Below is a small trained network, with its code and all its weights. Each question gives an input and a class and asks what happens when units are switched off, that is, made to give their printed mean instead of their output.

import numpy as np


def w(rows, s, z=0):
    codes = np.array(rows[::2]) - 128.0
    scale = np.full(codes.shape[1], s)
    scale[-1] = z or s
    return codes * scale


def norm(h):
    return h / np.sqrt((h * h).mean(-1, keepdims=True) + 1e-5)


def f(y):
    return np.maximum(y, 0)


def log_softmax(a):
    a = a - a.max(-1, keepdims=True)
    return a - np.log(np.exp(a).sum(-1, keepdims=True))


def net(x, mask):
    res = np.array(x, float).reshape(1, 6) / 4 @ E
    u = 0
    for l in range(3):
        y = f(norm(res) @ A[l][:, :-1].T + A[l][:, -1])
        res = res + np.where(mask[u : u + 11], y, B[l][:, -1]) @ B[l][:, :-1]
        u += 11
    return log_softmax(norm(res)[-1] @ U[:, :-1].T + U[:, -1])


A, B = {}, {}
E = w([
[2,168,147,64,104,118,140],'x0',
[119,175,180,137,123,113,209],'x1',
[69,107,124,163,62,64,165],'x2',
[128,93,184,57,79,136,137],'x3',
[121,185,203,165,160,211,123],'x4',
[125,79,175,71,198,146,159],'x5',
],0.0083)
A[0] = w([
[142,122,65,123,100,151,83,111],'0.n0',
[163,69,45,190,86,102,123,83],'0.n1',
[146,79,44,157,168,164,131,2],'0.n2',
[111,91,52,137,121,109,54,81],'0.n3',
[92,69,79,108,159,88,2,10],'0.n4',
[195,61,99,160,147,126,81,40],'0.n5',
[202,138,189,209,172,71,137,45],'0.n6',
[148,139,90,163,164,42,80,88],'0.n7',
[137,78,97,172,208,135,161,55],'0.n8',
[104,99,81,162,68,73,116,62],'0.n9',
[164,142,86,160,195,44,121,6],'0.n10',
],0.0075,0.0034)
B[0] = w([
[113,76,110,161,131,45,95,200],'0.n0',
[219,99,88,118,41,141,112,253],'0.n1',
[103,206,94,58,141,36,172,180],'0.n2',
[143,123,107,69,93,118,84,223],'0.n3',
[68,110,100,112,142,143,7,210],'0.n4',
[64,143,149,173,118,96,196,226],'0.n5',
[120,118,126,82,201,160,144,212],'0.n6',
[118,74,75,106,93,137,175,207],'0.n7',
[94,145,116,105,147,221,214,187],'0.n8',
[161,192,113,126,54,196,176,216],'0.n9',
[144,147,3,75,136,65,229,179],'0.n10',
],0.0058,0.0038)
A[1] = w([
[123,47,105,63,91,93,193,109],'1.n0',
[145,214,108,169,172,43,116,108],'1.n1',
[157,88,100,111,198,134,62,110],'1.n2',
[144,43,246,87,192,108,188,143],'1.n3',
[58,76,161,22,138,143,1,123],'1.n4',
[179,90,90,165,66,69,61,17],'1.n5',
[134,153,159,142,175,114,195,6],'1.n6',
[161,132,177,191,189,193,87,69],'1.n7',
[111,68,103,153,112,101,157,12],'1.n8',
[167,110,229,84,100,126,212,167],'1.n9',
[194,86,230,130,214,189,185,40],'1.n10',
],0.0084,0.0028)
B[1] = w([
[105,166,168,158,135,255,50,232],'1.n0',
[103,99,187,125,146,153,130,163],'1.n1',
[15,89,126,189,183,31,82,180],'1.n2',
[246,88,116,92,2,145,142,255],'1.n3',
[60,104,103,4,180,92,122,222],'1.n4',
[78,63,119,148,3,246,91,199],'1.n5',
[152,120,70,155,95,38,74,165],'1.n6',
[113,171,169,235,190,242,24,190],'1.n7',
[177,241,80,158,126,127,45,152],'1.n8',
[206,90,214,32,183,26,163,237],'1.n9',
[212,13,134,160,53,144,98,248],'1.n10',
],0.0052,0.0066)
A[2] = w([
[209,95,182,178,138,95,151,91],'2.n0',
[102,135,42,79,235,115,74,82],'2.n1',
[158,79,23,192,213,83,149,16],'2.n2',
[163,172,112,4,118,116,183,66],'2.n3',
[158,126,2,193,225,109,183,3],'2.n4',
[114,77,46,83,124,247,158,151],'2.n5',
[26,209,141,112,80,78,208,160],'2.n6',
[165,114,156,126,42,50,101,162],'2.n7',
[123,154,177,174,223,215,59,34],'2.n8',
[15,233,220,187,68,83,238,122],'2.n9',
[181,172,145,228,202,154,43,66],'2.n10',
],0.0082,0.0027)
B[2] = w([
[145,102,73,150,244,81,43,224],'2.n0',
[121,89,116,61,203,143,125,205],'2.n1',
[48,193,115,176,163,169,254,180],'2.n2',
[57,233,221,113,37,172,234,210],'2.n3',
[148,180,117,77,166,219,228,184],'2.n4',
[162,188,106,193,175,72,141,255],'2.n5',
[156,50,181,238,187,23,123,216],'2.n6',
[78,170,78,215,136,106,102,254],'2.n7',
[86,233,182,163,56,156,66,215],'2.n8',
[123,101,175,231,224,14,120,226],'2.n9',
[95,193,166,61,125,214,109,216],'2.n10',
],0.0064,0.005)
U = w([
[142,171,128,114,96,106,140,3],'0',
[38,72,76,28,181,104,52,195],'1',
[139,112,16,195,10,123,99,138],'2',
[142,159,75,137,222,177,222,143],'3',
[96,116,242,21,90,116,184,118],'4',
[252,37,180,123,149,132,121,180],'5',
[83,133,200,217,175,14,129,169],'6',
[130,199,187,155,171,222,45,153],'7',
],0.016,0.0049)

Each question gives the input, the list of numbers given to net, and the class t.
The units are the neurons (one row each of A and B). Each row of codes is followed by its name. A weight is (code - 128) times the scale printed after its matrix; where a second scale follows, it is the last column's (A, B and U).
mask holds one flag per neuron, layer by layer. A switched-off neuron (its flag False) gives its mean, the last column of its row in B, instead of its output. The means were averaged over made-up inputs and are rounded, as every weight is.
A unit's drop is (log p(t) with every unit on - log p(t) with that unit switched off) / (log p(t) with every unit on - log p(t) with every unit switched off).
The circuit of an input: a set's keep is (log p(t) with only the set's units on - log p(t) with every unit switched off) / (log p(t) with every unit on - log p(t) with every unit switched off). Starting from the 12 units with the biggest drops (on a tie, the unit counted first), units are removed one at a time, each time the one whose removal leaves the highest keep (on an exact tie, the one counted first), for as long as the keep stays at least 0.8.
units of the circuit, in order: the units of the circuit, biggest drop first
most important unit: the unit with the biggest drop
k most important neurons: the k neurons with the biggest drops, biggest first
k most important neurons of layer l: the k neurons of layer l with the biggest drops, biggest first
drop of u: that unit's drop, to one decimal
input [1,-6,4,8,8,-2], class 4: most important unit : 1.n4
input [0,1,-1,-7,3,-8], class 3: units of the circuit, in order : [1.n0 1.n3 2.n4]
input [2,-7,-8,-6,-6,-6], class 1: 3 most important neurons : [0.n4 2.n1 1.n3]
input [-1,4,1,1,-6,1], class 0: 2 most important neurons : [1.n10 2.n3]
input [7,3,5,4,1,1], class 6: 2 most important neurons : [2.n9 2.n6]
input [6,2,-5,7,-7,-7], class 4: 3 most important neurons of layer 1 : [1.n4 1.n2 1.n10]
input [2,8,-7,-6,-5,-6], class 3: units of the circuit, in order : [2.n4 0.n10]
input [3,0,-6,-6,-2,1], class 3: 2 most important neurons : [0.n10 2.n4]
input [-1,3,3,8,1,8], class 5: 2 most important neurons : [1.n10 1.n3]
input [-3,-6,1,8,-3,8], class 1: 2 most important neurons of layer 0 : [0.n4 0.n9]
input [4,6,3,2,1,3], class 6: 2 most important neurons of layer 2 : [2.n9 2.n6]
input [8,-2,7,-2,3,8], class 6: 2 most important neurons : [2.n6 2.n9]
input [-7,8,-2,-5,-3,5], class 3: 2 most important neurons : [0.n10 2.n2]
input [-7,0,3,5,-2,0], class 2: most important neuron of layer 1 : [1.n5]
input [-5,3,6,-1,-1,2], class 3: 2 most important neurons : [0.n10 0.n6]
input [-7,-1,-8,-1,0,-4], class 3: 2 most important neurons of layer 2 : [2.n2 2.n4]
input [-2,-8,-8,5,-7,-3], class 1: drop of 1.n4 : 0.1
input [7,-4,-1,-7,3,1], class 1: drop of 1.n4 : 0.3
input [2,3,-7,0,0,2], class 5: drop of 1.n0 : 0.1
input [3,2,-3,6,1,-7], class 6: most important neuron of layer 1 : [1.n3]
